Here is a tiny trained network, its code and every weight. The questions are about switching its units off for an input and a class, where a switched-off unit gives its printed mean instead of its output.

import numpy as np


def w(rows, s, z=0):
    codes = np.array(rows[::2]) - 128.0
    scale = np.full(codes.shape[1], s)
    scale[-1] = z or s
    return codes * scale


def norm(h):
    return h / np.sqrt((h * h).mean(-1, keepdims=True) + 1e-5)


def f(y):
    return np.maximum(y, 0)


def log_softmax(a):
    a = a - a.max(-1, keepdims=True)
    return a - np.log(np.exp(a).sum(-1, keepdims=True))


def net(x, mask):
    res = np.array(x, float).reshape(1, 3) / 4 @ E
    u = 0
    for l in range(3):
        y = f(norm(res) @ A[l][:, :-1].T + A[l][:, -1])
        res = res + np.where(mask[u : u + 3], y, B[l][:, -1]) @ B[l][:, :-1]
        u += 3
    return log_softmax(norm(res)[-1] @ U[:, :-1].T + U[:, -1])


A, B = {}, {}
E = w([
[177,146,164,184,187,241,194],'x0',
[208,127,159,151,159,122,49],'x1',
[2,93,240,120,153,132,74],'x2',
],0.0073)
A[0] = w([
[92,96,254,75,127,112,107,108],'L0N0',
[169,143,147,129,199,107,52,48],'L0N1',
[100,108,199,167,188,136,13,251],'L0N2',
],0.0083,0.003)
B[0] = w([
[167,36,119,51,150,93,183,223],'L0N0',
[155,130,25,182,215,7,136,174],'L0N1',
[28,135,118,79,40,211,178,253],'L0N2',
],0.011,0.0079)
A[1] = w([
[99,144,192,99,186,207,117,150],'L1N0',
[194,216,74,157,141,79,137,157],'L1N1',
[1,139,50,110,137,246,114,254],'L1N2',
],0.0071,0.003)
B[1] = w([
[229,139,152,75,168,181,155,160],'L1N0',
[117,88,192,88,160,160,179,189],'L1N1',
[182,142,217,246,166,103,120,255],'L1N2',
],0.011,0.0093)
A[2] = w([
[125,92,137,115,33,43,73,251],'L2N0',
[204,140,2,158,170,156,111,142],'L2N1',
[94,37,147,203,178,86,170,132],'L2N2',
],0.0093,0.0016)
B[2] = w([
[170,150,229,148,114,127,97,189],'L2N0',
[135,68,188,130,146,101,170,163],'L2N1',
[166,178,9,161,156,102,100,255],'L2N2',
],0.014,0.0097)
U = w([
[214,130,225,178,118,148,127,252],'0',
[152,134,118,211,178,87,150,206],'1',
[128,53,176,95,128,160,206,196],'2',
[143,134,91,162,157,138,124,80],'3',
[68,158,95,113,109,151,56,2],'4',
[145,167,90,59,59,244,40,2],'5',
],0.011,0.0044)

Each question gives the input, the list of numbers given to net, and the class t.
The units are the neurons (one row each of A and B). Each row of codes is followed by its name. A weight is (code - 128) times the scale printed after its matrix; where a second scale follows, it is the last column's (A, B and U).
mask holds one flag per neuron, layer by layer. A switched-off neuron (its flag False) gives its mean, the last column of its row in B, instead of its output. The means were averaged over made-up inputs and are rounded, as every weight is.
A unit's drop is (log p(t) with every unit on - log p(t) with that unit switched off) / (log p(t) with every unit on - log p(t) with every unit switched off).
The circuit of an input: a set's keep is (log p(t) with only the set's units on - log p(t) with every unit switched off) / (log p(t) with every unit on - log p(t) with every unit switched off). Starting from all 9 units, units are removed one at a time, each time the one whose removal leaves the highest keep (on an exact tie, the one counted first), for as long as the keep stays at least 0.8.
circuit, biggest first: the units of the circuit, biggest drop first
top k neurons: the k neurons with the biggest drops, biggest first
k most important neurons of layer l: the k neurons of layer l with the biggest drops, biggest first
drop of u: that unit's drop, to one decimal
input [-7,-4,7], class 0: most important neuron of layer 0 : [L0N1]
input [2,8,8], class 1: top 3 neurons : [L0N1, L1N2, L2N2]
input [0,-1,-6], class 2: top 3 neurons : [L1N2, L0N2, L2N2]
input [-4,-2,6], class 2: 2 most important neurons of layer 0 : [L0N0, L0N1]
input [-1,-8,7], class 1: top 4 neurons : [L2N2, L1N2, L1N1, L2N1]
input [3,5,-6], class 2: circuit, biggest first : [L1N2, L2N2]
input [-7,-6,-8], class 2: top 4 neurons : [L1N2, L2N2, L0N2, L1N1]
input [-1,2,-3], class 3: top 3 neurons : [L1N1, L1N2, L0N2]
input [-5,-4,-3], class 0: 2 most important neurons of layer 2 : [L2N0, L2N2]
input [0,6,7], class 2: top 2 neurons : [L0N0, L0N2]
input [-5,-5,0], class 0: 2 most important neurons of layer 1 : [L1N1, L1N2]
input [2,5,-8], class 2: top 2 neurons : [L1N2, L2N2]
input [1,6,-8], class 2: top 3 neurons : [L1N2, L2N2, L2N1]
input [1,1,6], class 2: circuit, biggest first : [L0N2]
input [-7,3,-5], class 0: 2 most important neurons of layer 2 : [L2N0, L2N2]
input [0,4,7], class 2: 2 most important neurons of layer 0 : [L0N0, L0N2]
input [-2,-1,5], class 2: top 3 neurons : [L0N0, L0N2, L0N1]
input [-8,-7,-7], class 0: circuit, biggest first : [L2N0, L0N0, L2N2]
input [-8,1,-4], class 0: 2 most important neurons of layer 2 : [L2N0, L2N2]
input [-5,-2,7], class 2: circuit, biggest first : [L0N0]
input [5,8,-1], class 1: circuit, biggest first : [L0N1, L2N0]
input [3,7,7], class 1: 2 most important neurons of layer 2 : [L2N2, L2N0]
input [-2,3,5], class 2: 2 most important neurons of layer 0 : [L0N0, L0N2]
input [-6,3,-3], class 0: 2 most important neurons of layer 2 : [L2N0, L2N2]
input [2,8,2], class 1: drop of L2N2 : 0.0
input [4,5,2], class 1: drop of L2N0 : 0.2
input [-6,1,3], class 0: circuit, biggest first : [L2N0]
input [5,6,5], class 1: drop of L1N1 : 0.2
input [3,8,1], class 1: drop of L0N1 : 1.8
